Below are the code and all the weights of a small trained network. Each question names an input and a class and asks about switching units off, where a switched-off unit gives its printed mean instead of its output.

import numpy as np


def w(rows, s, z=0):
    codes = np.array(rows[::2]) - 128.0
    scale = np.full(codes.shape[1], s)
    scale[-1] = z or s
    return codes * scale


def f(y):
    return np.maximum(y, 0)


def log_softmax(a):
    a = a - a.max(-1, keepdims=True)
    return a - np.log(np.exp(a).sum(-1, keepdims=True))


def net(x, mask):
    res = np.array(x, float).reshape(1, 8) / 4 @ E
    y = f(res @ A[0][:, :-1].T + A[0][:, -1])
    res = res + np.where(mask, y, B[0][:, -1]) @ B[0][:, :-1]
    return log_softmax(res[-1] @ U[:, :-1].T + U[:, -1])


A, B = {}, {}
E = w([
[159,252,52,110],'x0',
[138,126,144,145],'x1',
[72,26,63,201],'x2',
[26,206,134,183],'x3',
[182,185,159,84],'x4',
[99,104,94,63],'x5',
[129,199,152,76],'x6',
[108,114,57,3],'x7',
],0.0072)
A[0] = w([
[26,116,85,175,107],'n1',
[87,54,90,58,141],'n2',
[100,71,142,40,146],'n3',
[195,137,189,106,132],'n4',
[23,178,193,209,254],'n5',
[255,105,171,72,152],'n6',
[125,218,8,136,158],'n7',
[207,126,215,105,151],'n8',
],0.0097,0.0064)
B[0] = w([
[189,60,121,153,189],'n1',
[13,131,75,139,196],'n2',
[34,197,98,150,187],'n3',
[160,198,144,164,171],'n4',
[108,106,254,127,254],'n5',
[177,240,65,183,199],'n6',
[175,48,113,20,211],'n7',
[195,188,143,189,185],'n8',
],0.0085,0.011)
U = w([
[114,149,210,127,86],'0',
[126,2,111,250,79],'1',
[22,167,54,128,77],'2',
[181,82,56,37,125],'3',
[127,115,145,161,254],'4',
[215,204,91,181,89],'5',
],0.0099,0.0062)

Each question gives the input, the list of numbers given to net, and the class t.
The units are the neurons (one row each of A and B). Each row of codes is followed by its name. A weight is (code - 128) times the scale printed after its matrix; where a second scale follows, it is the last column's (A, B and U).
mask holds one flag per neuron, in row order. A switched-off neuron (its flag False) gives its mean, the last column of its row in B, instead of its output. The means were averaged over made-up inputs and are rounded, as every weight is.
A unit's drop is (log p(t) with every unit on - log p(t) with that unit switched off) / (log p(t) with every unit on - log p(t) with every unit switched off).
The circuit of an input: a set's keep is (log p(t) with only the set's units on - log p(t) with every unit switched off) / (log p(t) with every unit on - log p(t) with every unit switched off). Starting from all 8 units, units are removed one at a time, each time the one whose removal leaves the highest keep (on an exact tie, the one counted first), for as long as the keep stays at least 0.8.
circuit, biggest first: the units of the circuit, biggest drop first
top k neurons: the k neurons with the biggest drops, biggest first
drop of u: that unit's drop, to one decimal
input [4,4,0,-7,3,5,-8,0], class 5: top neuron -> n6
input [-2,-6,-7,0,-4,5,-2,0], class 2: circuit, biggest first -> n5, n3, n1
input [-8,-3,-4,0,3,-6,-3,8], class 2: top 2 neurons -> n3, n2
input [6,-1,-4,6,6,8,-6,-6], class 0: circuit, biggest first -> n5, n6
input [-6,8,-3,4,-1,7,-5,3], class 2: circuit, biggest first -> n3, n2
input [-4,-7,-4,5,-5,-3,-3,-7], class 0: top 2 neurons -> n5, n2
input [-2,8,5,8,0,4,-3,4], class 1: drop of n1 -> 0.7
input [6,1,4,8,4,3,0,-7], class 0: drop of n5 -> 0.8
input [2,8,0,-6,5,-4,7,8], class 5: drop of n5 -> 0.0
input [-3,-7,0,2,0,8,-5,1], class 2: top 2 neurons -> n2, n3
